In the rows, zero is written as 128.
Here are made-up things, facts about them, and rows of numbers that follow some of those facts. Name the thing behind each unnamed row.

Known rows:
daklak: [134 128 122 122 127 137 115 123 110 139 148 164 123 124 138 122 125 121
 115 135 131 139 126 118 126 116 119 117 127 125 124 129 149 160 127 129
 127 130 126 124 113 133 128 120 137 133 107 139 151]
poplegam: [127 121 123 136 124 138  98 130 113 137 146 133 124 134 141 160 120 121
 118 134 134 141 127 121 143 108 121 112 125 133 129 116 145 149 136 123
 123 122 131 127 100 133 119 120 130 112 116 152 144]
roze: [130 120 123 130 130 141  93 125 112 138 142 135 120 132 131 147 120 122
 118 133 131 142 127 126 142 102 120 120 131 128 134 119 147 146 144 126
 123 118 130 126 104 131 124 122 136 108 119 149 141]
kleplen: [125 126 129 140 111 132  89 136 105 138 136 122 116 127 138 119 120 122
 110 134 129 142 139 134 124  98 132 114 129 133 115 114 137 159 133 123
 127 116 126 122 103 130 118 122 133 121 123 142 123]
pivedres: [128 122 142 112 124 119 148 141 151 119  98  92 135 112  74 167 131 132
  88 118 141 114 121 151 106 141 133 173 166 122 136 131 104 102 117 141
 120 121 126 120 158 115 138 120 139 142 143  87 121]
pedu: [120 120 132 132 132 113 158 147 154 116 107  98 133 123 118 204 136 133
 110 115 142 118 120 122 117 137 137 138 133 132 133 120 107 125 124 137
 121 137 131 126 148 130 142 125 126 148 146 126 119]
sozes: [130 130 127 107 155 124 187 124 157 120 101 101 144 107  68 137 142 138
  92 116 121 107 116 145 123 164 125 178 161 115 144 153 117 135 121 137
 131 138 128 126 147 124 136 115 140 121 130  97 144]
troste: [128 116 134 106 120 110 151 140 168 119 101 126 148 114 100 234 134 139
 119 120 170 118 112 128 115 153 128 160 160 128 129 126 109  67 112 135
 118 141 129 115 153 119 148 128 128 168 134  95 132]
klono: [122 119 138 120 111 116 171 147 188 127 116  81 157 163 134 191 118 149
 145 108  94 130 101 125 102  96 123 149 122 109 143 146 114  79 136 145
 137 151 141 124 156 137 116 135 104 156 153 147 119]
grulun: [118 124 133 125 136 117 167 137 163 120 115 119 142 124 119 201 132 133
 111 114 135 114 111 121 110 135 134 137 152 128 140 117 103  99 125 138
 121 144 133 124 150 133 146 121 117 147 142 122 136]
fluram: [133 117 117 122 155 128 135 131 124 129 122 123 135 136 114 140 127 131
 118 128 136 124 117 120 137 122 127 151 128 120 143 131 141 145 136 126
 131 124 138 124  98 126 132 123 120 108 125 144 137]
bragrak: [123 123 131 131 132 135 124 144 128 125 119 135 119 122 130 135 132 122
 117 125 122 119 108 128 113 109 137 142 140 128 122 111 124 114 134 130
 130 118 138 129 113 127 121 126 124 136 130 151 124]
letra: [128 117 126 128 133 131 126 141 129 126 122 136 125 130 135 157 130 128
 125 128 129 122 106 119 120 112 131 138 129 130 125 116 131 111 131 129
 127 126 139 126 111 127 122 125 121 133 126 151 121]
bogral: [127 121 130 125 131 136 126 140 122 127 117 134 125 129 121 127 132 122
 113 127 116 120 106 130 112 110 132 146 134 120 130 119 130 126 136 132
 131 118 138 127 120 129 119 123 127 135 127 152 121]
guklak: [136 127 128  95 142 122 127 126 129 134 128 167 137 120  89 117 122 121
 103 133 138 131 119 132  99 115 126 162 134 117 136 137 132 119 118 137
 127 125 132 114 114 112 134 117 126 133 122 101 143]
supluk: [130 131 128 127 152 130 135 130 113 117 111 147 121 149 140  65 145 129
 156 136 125 103 119 121 111 114 137 160 109 124 132 122 130  78 125 120
 141 124 140 127  97 110 140 146 116 137 136 133 102]
brezam: [122 128 134 130 138 127 125 120 123 129 129 119 122 128 118 116 132 125
 119 130 127 124 129 131 130 130 120 131 124 126 134 130 128 140 132 130
 128 121 124 132 132 127 134 131 133 119 135 124 126]
plidrenol: [121 131 134 133 126 119 127 125 127 130 128 125 121 132 130 105 133 129
 127 131 125 129 138 125 123 124 124 129 111 122 122 139 129 137 130 132
 134 130 123 127 132 124 128 132 128 129 139 122 117]
vigras: [128 148 136 139 112 125 110 110 104 134 139 100 130 107 122  54 125 125
 133 127 113 116 148 147 144 163 121 108 124 127 135 125 128 170 123 133
 123 119 103 127 177 139 134 142 146 129 132  89 120]
brasum: [126 139 139 142  87 137  98 113 136 135 136  98 152 133 153  98 118 136
 178 123  93 121 128 143 150 140 113 105 136 121 134 124 129  98 132 125
 130 131 116 135 192 147 114 150 123 133 136 112 122]
stido: [134 133 137 131 118 141 128 129 122 122 127 121 118 137 133  92 133 137
 124 126 115 128 128 139 112 107 131 135 140 129 134 124 128 132 138 123
 122 129 125 133 126 124 125 126 138 127 132 132 129]

There are 2 kinds of fact about the things: Θ, η.
zilel: η e
nagiklim: Θ stizik; η g
grostar: Θ mafom; η c
zaremik: η a
govek: Θ zafos; η a
safegral: Θ kozul, troste; η a
gresta: Θ fovi; η d
ribrom: η c
brastam: η b
lalas: Θ zilel, samor; η b
sozes: Θ skitrek, laflem, skado; η b
bolo: Θ putris, skado; η a
flogri: η a
gudris: Θ sedrul; η a
bugam: η e
bregru: Θ daklak; η e
pitur: Θ drafis; η f
klono: Θ klapofer, peskoder; η b
skado: Θ putris; η b
rimi: η d
felim: η a
kigrel: Θ plastur, zaflikin, griter; η g
skipu: Θ pivedres; η b
vanil: Θ putris, nuti; η a
stizik: Θ gugim; η a
pivedres: η b
kaga: Θ laflem; η a
bragrak: Θ klimapek; η c
vasa: Θ flinon, kozul; η e
fibrusas: Θ sozes, vanil; η a
bogral: η c
tuplum: Θ stizik, peskoder, rimom, rimi; η a
guklak: Θ klurezi, drafis, kozul; η c
benul: Θ zaremik; η f
zopes: Θ roze, vanil, grimil; η f
kleplen: Θ flinon; η a
debuk: η g
stuskodrel: Θ rigol; η d
dagri: η c
kletates: Θ mafom, skipu; η a
rigol: η c
purik: Θ peskoder, dogrom; η d
bistuti: Θ flogri; η g
skitrek: Θ klurezi; η b
gemer: Θ bugam; η b
drinu: Θ peskoder, bolo; η a
griter: Θ skado, gugim; η f
stanur: Θ vufam; η a
sunol: Θ bolo, dogrom; η e
flinon: Θ dogrom; η b
poplegam: Θ flabon, buvam; η a
detam: η a
flabon: Θ zopes, flinon, laflem; η b
sedrul: η a
pligre: Θ bolo; η c
plastur: Θ zilel; η e
troste: Θ drafis; η b
gugim: Θ zilel, vanil, lalas; η b
stupi: Θ putris, dogrom; η f
putris: Θ bugam; η a
stafa: Θ bugam, fibrusas; η d
skikle: η e
flogrus: Θ felim; η f
plidrenol: Θ purik; η e
gubas: Θ skitrek; η c
rimom: Θ bogral, rigol; η a
sumudu: Θ ribrom; η c
roze: η a
fluram: Θ batus; η c
klofepa: η f
laflem: Θ bogral, klono; η g
gruzu: Θ fibrusas; η a
kluro: Θ batus, skikle; η e
stozuven: Θ drinu; η f
klapofer: Θ putris; η a
dogrom: Θ putris, bugam; η f
brudek: η b
samor: Θ klurezi, nuti, bolo; η b
kozul: Θ pivedres; η e
zutu: Θ skado; η f
letra: Θ sedrul, benul; η c
plogil: Θ drinu, drafis; η a
motren: η g
drafis: Θ pivedres, sozes; η c
zaflikin: Θ zutu, batus; η e
supluk: η d
brezam: η e
peskoder: Θ klapofer; η c
grimil: Θ pivedres, dogrom; η f
grulun: Θ drinu, fovi; η b
dore: Θ samor; η a
zonezim: Θ stuskodrel, brasum, sumudu; η a
fovi: η b
brasum: Θ klapofer, vufam; η f
klurezi: Θ bugam; η c
tumodum: Θ gresta; η d
stido: Θ flogri, klimok, gresta, bragrak; η g
zafos: Θ bugam; η a
pedu: Θ kleplen, kletates; η b
vufam: Θ peskoder; η b
puran: Θ drinu, brastam; η b
klodram: Θ stupi; η c
grosos: Θ stuskodrel, klodram, stafa; η b
klimapek: Θ kleplen; η b
modol: Θ kozul; η c
buvam: Θ zafos; η e
stari: Θ klono; η a
kiklol: Θ klurezi; η a
klimok: η c
daklak: Θ skitrek, nuti; η a
nuti: η f
skesken: Θ flabon, zafos, samor; η a
stirolok: Θ bolo; η a
brinu: Θ stanur, gemer, klodram; η d
ratam: Θ gugim; η a
dresel: Θ stizik, zopes, bolo; η d
vigras: Θ klimapek; η f
traklapus: Θ stizik, kigrel, zopes; η f
batus: Θ debuk, skado; η f
mafom: Θ dogrom; η a

Rows to name:
No name comes twice in this set of rows, the named rows included.
[123 127 125 141  97 111  98 144 115 136 143  93 133 138 136 124 105 127
 119 135 148 162 169 128 138 101 147  97 116 141 106 128 128 137 123 120
 132 120 127 115  78 122 113 118 130  91 130 120 118] => mafom
[119 131 125 138 138 116 137 137 151 132 126 105 156 160 151  79 114 136
 170 131 120 123 142 119 114  75 151 132 134 136 138 109 118   9 131 112
 151 136 152 125  67 114 132 138 100  85 151 107 117] => purik
[123 127 118 126 143 130 209 123 175 111  85  67 153 107  92 167 146 152
 134 113 115 114 116 140 152 205 139 143 176 133 118 156 103  85 118 115
 144 142 139 147 158 127 116 117 135  93 121 126 143] => skado
[133 137 133 130  99 125  93 105 121 132 133 125 150 109 122 141 122 131
 157 131 145 118 148 137 159 171 111 108 152 131 133 114 126 115 112 120
 114 131 107 122 176 132 144 144 138 135 126  80 134] => pitur
[125 120 129 112 115 127 131 140 159 145 137 117 159 175 140 120 103 140
 156 122  87 141 107 115 114  75 121 154 105 102 148 149 144  97 145 134
 149 143 151 120 105 131 104 133  95 120 140 150 128] => peskoder
[142 127 111 112 155 135 140 111 128 131 152 141 147 125 103 122 126 111
 166 132 138 171 140 128 163 148 137  72  97 144 123 161 125  96 133 128
 127 116 138 163 123 121  96 109 126  77 106 154 151] => putris
[129 127 118 120 123 141 130 113 137 144 142  97 153 149 114  86 111 134
 151 128  89 157 126 141 156 127 121 127 132 120 129 164 141 110 142 118
 146 128 141 143 108 129  88 115 123  72 113 149 152] => klapofer
[130 146 137 138  87 113  84 115 121 135 129  68 151 100 102  76 111 131
 129 131 142 133 179 161 148 161 135 107 159 141 121 119 111 105 110 119
 123 117 101 118 156 123 133 133 149  99 139  49 122] => grimil
[114 141 122 116  99 130 129 125 148 154 163 184 136 152 170 107 100 128
 131 131  93 147 127 114  95  97 121 116 132 117 114 138 149 131 125 129
 147 158 127 110 111 143 121 120 109 138 116 128 156] => drinu
[130 113 134 115 121 109 141 140 157 120  96  81 158 112  83 247 126 142
 108 119 169 119 123 137 125 143 135 160 174 132 140 115 107  63 116 129
 114 130 129 114 135 115 148 124 132 139 141  93 129] => skipu

Now the same things, written a new way:
Known rows:
fibrusas: [111 113 143 147 127 167 146 120 102 141 116 145 104 165 146 116 146  90
 107 112 133 121 171 120 153 149 127 114 107 136  76 119 117 110 113 122
 168 100 100  87 112]
stafa: [133 160  62 113 143  75 199 114 152 171 141  93  83  55 117 116 124 107
  94 137 153  50 138 142 141  67 142  95 127  88 139 117 111  85 114 148
 119 136 157 103 144]
skikle: [179 151  74 108 131  74 130 114 213 131 114 162 132  75  72 157 160 158
 157 169 175  97  66 108 106 166 122 100 169 156 168 100 104 185 145 145
  32 178 165 197 130]
kluro: [170 171  59  96 103  99 133 115 217 118 110 124 114  50  90 155 129 149
 150 156 163  98  75 111 115 178 131 112 160 133 163 122 127 204 161 111
  54 204 161 204 138]
safegral: [ 69 122 159 160  97 133 135 117  97 136 122 168  82 144 143 147 108 113
  90 130  94 135 182 125 158 165 121 119 103  99  73 146 142 123 164 115
 165 151 101 107 113]
kozul: [132 136 119 117 127  38 159  86 172 152 136 174 112  83  63 152 141 158
 143 132 152 116  53  97  87 144  93 109 147 131 163 104  96 179 211 207
  51 209 166 184 162]
daklak: [107 106 137 147 115 177 160 129 110 140 118 132 109 160 158 123 142  93
 110  99 128 115 181 119 145 151 124 101  99 147  81 122 114 109 117 115
 164 121  97  99 122]
sumudu: [131 174 139 119 138  97 113 142 145 128 123 106 155 160 123  89 127 150
 122 171 118 139 127 139 131 120 133 143 106  92 153 135 128  75 119 124
 123 109 142 139 138]
gemer: [142 110 129  88 150 140 113 104 115 136 134  83 146 158 137 143 145 132
 159  94 102 189  95 146 120 140 135 174 150 154 164 113 147 122 127 125
 159 103 134  83 104]
dresel: [134 168  83 138 107  93 189 120 136 148 123  77  88  19 134 119  84 125
  97 141 170  43 148 134 155  82 137  81 110  52 144 143 100 115  94 136
 139 165 171 125 142]
debuk: [156 138  85 160 139  72 145 143 111 151 144 136  78  64 132 142 116 144
 121 155 165  92  87 182 122  71 102  79 200 117  89  95  99 135  55 100
 111 128 131 132  41]
skipu: [ 97 115 177 122 129  81  94 105  82 138 130 111 132 148 117 169 118 166
 151 114  88 196 101 127 114 167 115 164 138 132 160 136 127 150 164 139
 152 148 132  96  88]
kletates: [ 71 107 141 155 117 150 148 110  92 148 127 170  87 151 142 143 135  91
  86 131  94 133 180 130 144 137 121 138 107 132  80 132 140 106 149 133
 160 138  91  97 123]
flabon: [122 116 160 102 135 130 100 121 108 128 139  84 148 157 140 135 107 142
 169  88 102 185  99 131 109 152 132 167 129 137 161 123 143 128 139 136
 161 119 152  98 109]
letra: [112 187 106 118 111  83 110 157 160 143 136  71 155 156 126 129 141 142
 126 181  92 142 186 163 144 134 139 152 111 112 146 144 110  88 126  63
 141 150 120 174 113]
benul: [119 143 113 127 118 128  70 183 195  92 165 151 192 155  92 145 159 149
 156 124 107 131 169 140 122 112 107 132 151 191 110 164 125 148 173 102
 107 137  65 203 150]
felim: [105 115 147 166 130 136 117 148 116 141 139 182 143 175 144 123 137 117
 103 148 106 127 187 127 146 128 131 122  82 149  86  89 118  97  97 104
 135 114  85 136 120]
kigrel: [152 148  94 154 100  94 155 158 110 139 147  98  82  47 150 125  81 134
 136 116 173  86 109 181 114  73 100  66 172  84  92 110  90 139  73  87
 131 158 147 141  62]
samor: [146 102 146 106 136 138 133 125  99 139 116  68 162 142 140 153 136 146
 172  89 131 180 101 132 120 166 129 152 143 160 165 130 113 137 110 124
 163 123 149  99 102]
stupi: [140 114  97  92 124 188 100 133 153  82 139 130 142 127 103 136 165 113
 146  86 142 123 117 116 117 114 127 127 184 178 117 179 161 168 187 143
 128 123  93 134 168]
stido: [124 117  73 177  87 117 145 146  86 121 186 127  77  49 166 140  38 132
  88 132 103 117 110 190  98  22 115 139 137  58 134 108 139 146  80  83
 100 180 160 182 128]

Rows to name:
No name comes twice in this set of rows, the named rows included.
[ 95 113 147 155 104 167 120 112  88 118 110 165  84 136 157 124 108 107
  88 139 102 124 164 119 160 166 130 118 105 106  78 145 165 127 133 107
 162 134 105  88 121] => plogil
[176 123  81  92 161  87 185  87 204 152 141 155 129 105  76 128 188 124
 159 109 182 105  31 107  77 123 117 119 173 182 176  70  91 144 169 211
  38 152 167 162 166] => bugam
[138 152 113 110 133 135 147 124 116 119  90  73 124 123 134 128 146 123
 114 159 141 122 122 134 147 140 141 140 136 102 157 165 135 121  98 113
 147 128 152 113 118] => pligre
[143 172 110 137 145  53 161 133 144 165 126 137 117  61 116  84  94 134
 103 161 171  38 120 127 145  61 139  71  99  67 148  98  99  82  82 165
  93 107 169 133 146] => rimi
[125  91 155  98 150 118 120 100  92 148 137 108 147 158 125 155 138 144
 160  99  95 195  91 142 104 139 131 183 133 144 175 112 134 129 131 153
 138 111 138  88 110] => flinon
[147 100 141 125 143 162 123 152 142  99 126 140 187 140  95 139 181 122
 172  66 166 121 122 104 105 105 116  99 171 205 122 154 102 164 154 178
 106 104  89 138 156] => nuti
[124 106 142 120 120 159 118 146 131  86 131 131 159 128  99 139 149 136
 164  78 146 122 125 101 114 126 105 102 163 171 106 175 125 180 192 164
 127 138  88 143 168] => zopes
[183 126 113 124 124  84 173 127 188 134 117 133 167  81  83 135 151 144
 192 110 206  97  65  77  89 140 115  83 135 158 175  87  59 169 130 184
  48 168 181 209 160] => zilel
[143 141 118 162  96  93 159 147 102 130 164  88  86  58 150 103  54 138
 139  93 170  88 100 169 102  61 106  69 146  63  88 105  89 125  79  96
 131 140 160 142  83] => nagiklim
[134 134 135  82 120 135  97 117 142 121 150  63 149 144 151 117  96 141
 160  96  95 185 102 142 131 160 142 166 126 122 156 130 161 124 144  89
 165 118 148 101 109] => grosos
[107 139 134 129 117 171  93 129 141 120 141 152 113 159 163  80  84 103
  92 123 108 121 176 119 160 149 141 119  78 101  71 109 177  97 130  80
 165 103 113 109 136] => zonezim
[119 110 148 156 101 186 149 146 102 125 109 123 126 144 169 116 115 106
 115 100 141 119 187 112 145 155 127  98  81 135  75 124  96 123  98  98
 170 122 112 112 118] => ratam

The same things again, as new rows of numbers:
Named rows:
grosos: [120 136 145 169 146 153 110 143 133 164 139 166  81 129 129  96 137 222
 126 129 146 116 120 115 186 122 189 113 124 144]
plastur: [170 147 163 151 123 154 109 149 142 163 146 133  73 168 117  98 118 164
 112  97 136 118 136 170 172 117 166 108 140 150]
nuti: [156 137 138 143 135 155  87 137 146 144 140 129  72 137  61 101  99 161
 119 104 124 132 144 194 181  99 131  96  82 165]
samor: [139 150 160 169 138 145 100 157 137 181 145 176  88 147 115  87 121 198
 119 109 145 114 112 141 179 117 188 105 108 139]
putris: [147 137 171 129 103 150  99 119 123 131 147 174  81 114  98  63  90 173
 132 111 122 141 133 160 184  85 147 110  84 167]
bugam: [154 134 154 147 101 143  94 157 130 146 108 157  79 139 114 105  81 188
 116 100 131 144 125 178 187  98 161  79 109 149]
gemer: [127 145 149 172 134 144 100 150 127 170 127 180  89 124 128  97 120 215
 123 118 148 122 113 137 183 113 188 103 109 145]
fovi: [123 136 169 158 154 116  97 150 125 181 153 185 110 126 139  85 139 187
 114 119 146 130 134 160 177 111 156  77 119 124]
puran: [117 140 163 163 144 128 105 136 139 173 160 167  98 129 134  97 145 194
 124 132 144 118 119 133 178 117 189  94 143 143]
pligre: [130 140 165 154 119 186  99 119 160 158 155 135  95 117  80 100 127 171
 126 118 151 139 127 161 195 107 164  89 141 164]
brudek: [130 153 153 164 150 138 105 141 124 177 147 169  90 137 137  84 139 210
 118 121 147 120 123 161 170 126 170 100 124 136]
supluk: [108 140 129 166 148 190 100 129 157 170 176 154 110 113  91  84 142 193
 138 121 166 130 136 181 180 130 131  89 115 157]
debuk: [152 162 139 138 148 123  88 157 146 160 162 216 103 159 130  54 113 177
 139 161 170 143 136 164 147 113 215  90 103 168]
skikle: [161 145 157 154 118 131 104 134 127 157 150 143  81 132 124  95  98 177
 118 124 138 134 124 193 168 111 171  82 141 163]
pedu: [121 140 165 180 142 137  99 151 134 172 145 166 112 136 115  93 126 222
 132 130 141 129 126 137 189 117 182 119 127 136]
stizik: [146 141 168 120 115 151 113 127 129 134 167 159  65 146  99  51 121 159
 131 100 125 119 149 158 168 100 130 131 102 159]
nagiklim: [144 150 139 142 168 142  92 178 147 152 158 198  94 191 121  64 143 183
 141 150 169 117 156 130 144 113 208 121 111 157]
tuplum: [137 129 165 129 123 159 117 111 131 119 165 144  72 128 101  65 130 172
 141 132 125 111 153 127 173 105 143 141 127 172]
felim: [151 147 162 138 118 153 114 112 114 139 161 159  79 126 117  51 112 187
 137 127 128 141 151 179 172 109 131 125 106 162]
vigras: [146 128 152 163 155 162  99 128 131 147 141 109 110 120  67 104 112 174
 127 139 126 143 162 170 184 110 132 111 111 162]
sedrul: [157 157 150 142 125 162 126 110 103 143 161 155  80 114 126  44 104 195
 135 128 134 142 150 195 166 113 124 126 104 169]

Rows to name:
No name comes twice in this set of rows, the named rows included.
[140 151 137 146 167 138  97 173 128 155 151 201 109 170 136  59 132 195
 145 167 174 135 151 150 149 120 193 111 108 158] => motren
[133 154 178 150 114 145 106 108 131 127 176 141  96 137  87  56 109 209
 149 139 126 130 142 161 182 102 145 160 129 170] => safegral
[123 131 152 142 115 197  95 129 146 150 136 141  85 113  93 106 125 187
 125 112 154 145 132 172 199  94 149  79 124 165] => klodram
[120 131 181 157 139 185 104 139 137 161 146 132 120 118  89  98 132 177
 126 119 156 154 152 179 195 103 129  92 134 143] => bragrak
[120 142 174 179 151 136 104 159 124 183 135 177 112 139 129  94 126 219
 123 117 142 133 133 153 186 114 159 101 114 129] => klimapek
[147 133 143 157 144 162 102 117 154 150 158  99  85 142  49 108 123 160
 118 126 127 118 147 160 170 112 150 121 122 168] => traklapus
[118 141 155 165 139 142 101 155 135 168 141 172  93 145 119  95 126 218
 126 114 148 119 128 135 187 108 176 112 119 136] => flabon
[123 143 161 154 136 118  97 139 134 177 148 178  93 127 133  93 133 197
 120 119 146 125 121 156 176 111 176  86 122 138] => brastam
[122 145 155 163 131 129 101 141 145 175 152 180  82 141 117  98 126 213
 123 113 145 110 110 146 180 108 191 108 124 144] => sozes
[129 152 153 167 132 136 100 159 134 182 137 183  83 144 119  90 114 218
 120 102 144 122 112 152 181 113 181  98 104 142] => skitrek
[155 140 176 137 111 155 111 111 131 137 168 154  86 116  91  58 104 167
 138 128 125 130 132 136 175 103 157 127 112 174] => stirolok

